Below are the code and all the weights of a small trained network. Each question names an input and a class and asks about switching units off, where a switched-off unit gives its printed mean instead of its output.

import numpy as np


def w(rows, s, z=0):
    codes = np.array(rows[::2]) - 128.0
    scale = np.full(codes.shape[1], s)
    scale[-1] = z or s
    return codes * scale


def f(y):
    return np.maximum(y, 0)


def log_softmax(a):
    a = a - a.max(-1, keepdims=True)
    return a - np.log(np.exp(a).sum(-1, keepdims=True))


def net(x, mask):
    res = np.array(x, float).reshape(1, 5) / 4 @ E
    y = f(res @ A[0][:, :-1].T + A[0][:, -1])
    res = res + np.where(mask, y, B[0][:, -1]) @ B[0][:, :-1]
    return log_softmax(res[-1] @ U[:, :-1].T + U[:, -1])


A, B = {}, {}
E = w([
[109,123,199,20,181,255],'x0',
[188,202,214,60,59,40],'x1',
[130,74,145,120,138,108],'x2',
[78,185,86,98,135,111],'x3',
[206,48,16,54,62,162],'x4',
],0.0096)
A[0] = w([
[94,47,160,130,101,95,134],'n0',
[150,180,224,84,174,112,129],'n1',
[82,119,119,147,174,80,135],'n2',
[89,127,80,173,223,190,254],'n3',
[129,153,122,157,137,114,150],'n4',
[99,159,138,143,150,96,147],'n5',
[131,72,122,167,170,150,158],'n6',
[106,93,161,205,111,55,152],'n7',
[79,136,106,58,102,115,142],'n8',
[173,117,141,108,95,115,123],'n9',
[141,93,38,160,135,139,149],'n10',
[166,117,108,30,134,211,117],'n11',
[127,162,147,246,182,50,196],'n12',
[177,155,115,113,51,92,146],'n13',
[175,89,92,16,135,179,86],'n14',
[134,86,35,164,89,133,158],'n15',
[187,121,60,113,86,75,122],'n16',
[187,126,128,111,26,75,115],'n17',
[107,153,196,99,203,158,130],'n18',
[116,161,201,97,138,159,107],'n19',
[127,150,200,76,65,95,150],'n20',
[128,174,175,107,110,65,127],'n21',
],0.011,0.0065)
B[0] = w([
[126,146,125,97,132,148,159],'n0',
[105,127,131,228,118,91,210],'n1',
[133,97,102,146,180,136,171],'n2',
[83,66,93,203,163,195,231],'n3',
[187,90,128,142,127,174,159],'n4',
[134,142,70,173,127,187,173],'n5',
[60,99,134,172,153,134,178],'n6',
[183,115,96,129,142,135,215],'n7',
[167,180,136,166,102,126,158],'n8',
[149,181,177,93,102,94,165],'n9',
[89,49,100,192,67,75,196],'n10',
[226,126,107,189,223,74,209],'n11',
[222,141,39,85,227,137,252],'n12',
[136,173,132,44,93,90,194],'n13',
[186,166,65,157,192,110,206],'n14',
[79,39,83,185,31,35,206],'n15',
[78,129,178,44,80,124,198],'n16',
[107,196,140,55,120,141,207],'n17',
[2,118,155,200,97,145,197],'n18',
[73,82,160,230,64,91,183],'n19',
[125,152,209,157,87,9,206],'n20',
[199,202,158,150,109,79,196],'n21',
],0.0074,0.015)
U = w([
[191,86,26,145,203,197,211],'0',
[56,105,135,201,1,63,177],'1',
[227,210,149,139,194,65,79],'2',
[108,148,141,4,1,130,3],'3',
[11,111,194,156,180,232,103],'4',
],0.0089,0.0018)

Each question gives the input, the list of numbers given to net, and the class t.
The units are the neurons (one row each of A and B). Each row of codes is followed by its name. A weight is (code - 128) times the scale printed after its matrix; where a second scale follows, it is the last column's (A, B and U).
mask holds one flag per neuron, in row order. A switched-off neuron (its flag False) gives its mean, the last column of its row in B, instead of its output. The means were averaged over made-up inputs and are rounded, as every weight is.
A unit's drop is (log p(t) with every unit on - log p(t) with that unit switched off) / (log p(t) with every unit on - log p(t) with every unit switched off).
The circuit of an input: a set's keep is (log p(t) with only the set's units on - log p(t) with every unit switched off) / (log p(t) with every unit on - log p(t) with every unit switched off). Starting from the 12 units with the biggest drops (on a tie, the unit counted first), units are removed one at a time, each time the one whose removal leaves the highest keep (on an exact tie, the one counted first), for as long as the keep stays at least 0.8.
circuit, biggest first: the units of the circuit, biggest drop first
top k neurons: the k neurons with the biggest drops, biggest first
drop of u: that unit's drop, to one decimal
input [6,-1,-7,-1,0], class 4: circuit, biggest first	n12; n15
input [-1,-7,8,-1,6], class 1: circuit, biggest first	n15
input [4,-7,-4,3,0], class 4: circuit, biggest first	n12; n3
input [3,0,5,-1,-4], class 4: top 2 neurons	n15; n10
input [-6,1,7,8,6], class 3: top 2 neurons	n16; n17
input [1,-1,5,5,-7], class 4: top 2 neurons	n18; n11
input [3,8,0,-2,0], class 1: top 2 neurons	n12; n19
input [-6,1,7,2,8], class 3: top 2 neurons	n16; n17
input [-8,1,8,-3,0], class 2: top 3 neurons	n12; n3; n7
input [7,6,-3,-5,0], class 1: top 2 neurons	n19; n12
input [1,-5,-8,7,-5], class 4: top 3 neurons	n18; n11; n14
input [4,-8,-8,-6,0], class 4: top 3 neurons	n12; n6; n7
input [8,-4,-6,3,0], class 4: top 2 neurons	n18; n12
input [4,-1,-3,2,-2], class 4: top neuron	n15
input [0,-3,7,-5,-4], class 0: top 2 neurons	n12; n16
input [-4,-8,-6,5,2], class 1: top 2 neurons	n15; n10
input [-6,-5,-6,4,-1], class 0: drop of n12	0.3
input [-2,-7,3,0,7], class 1: drop of n15	0.4
input [-2,4,6,8,0], class 2: drop of n15	0.3
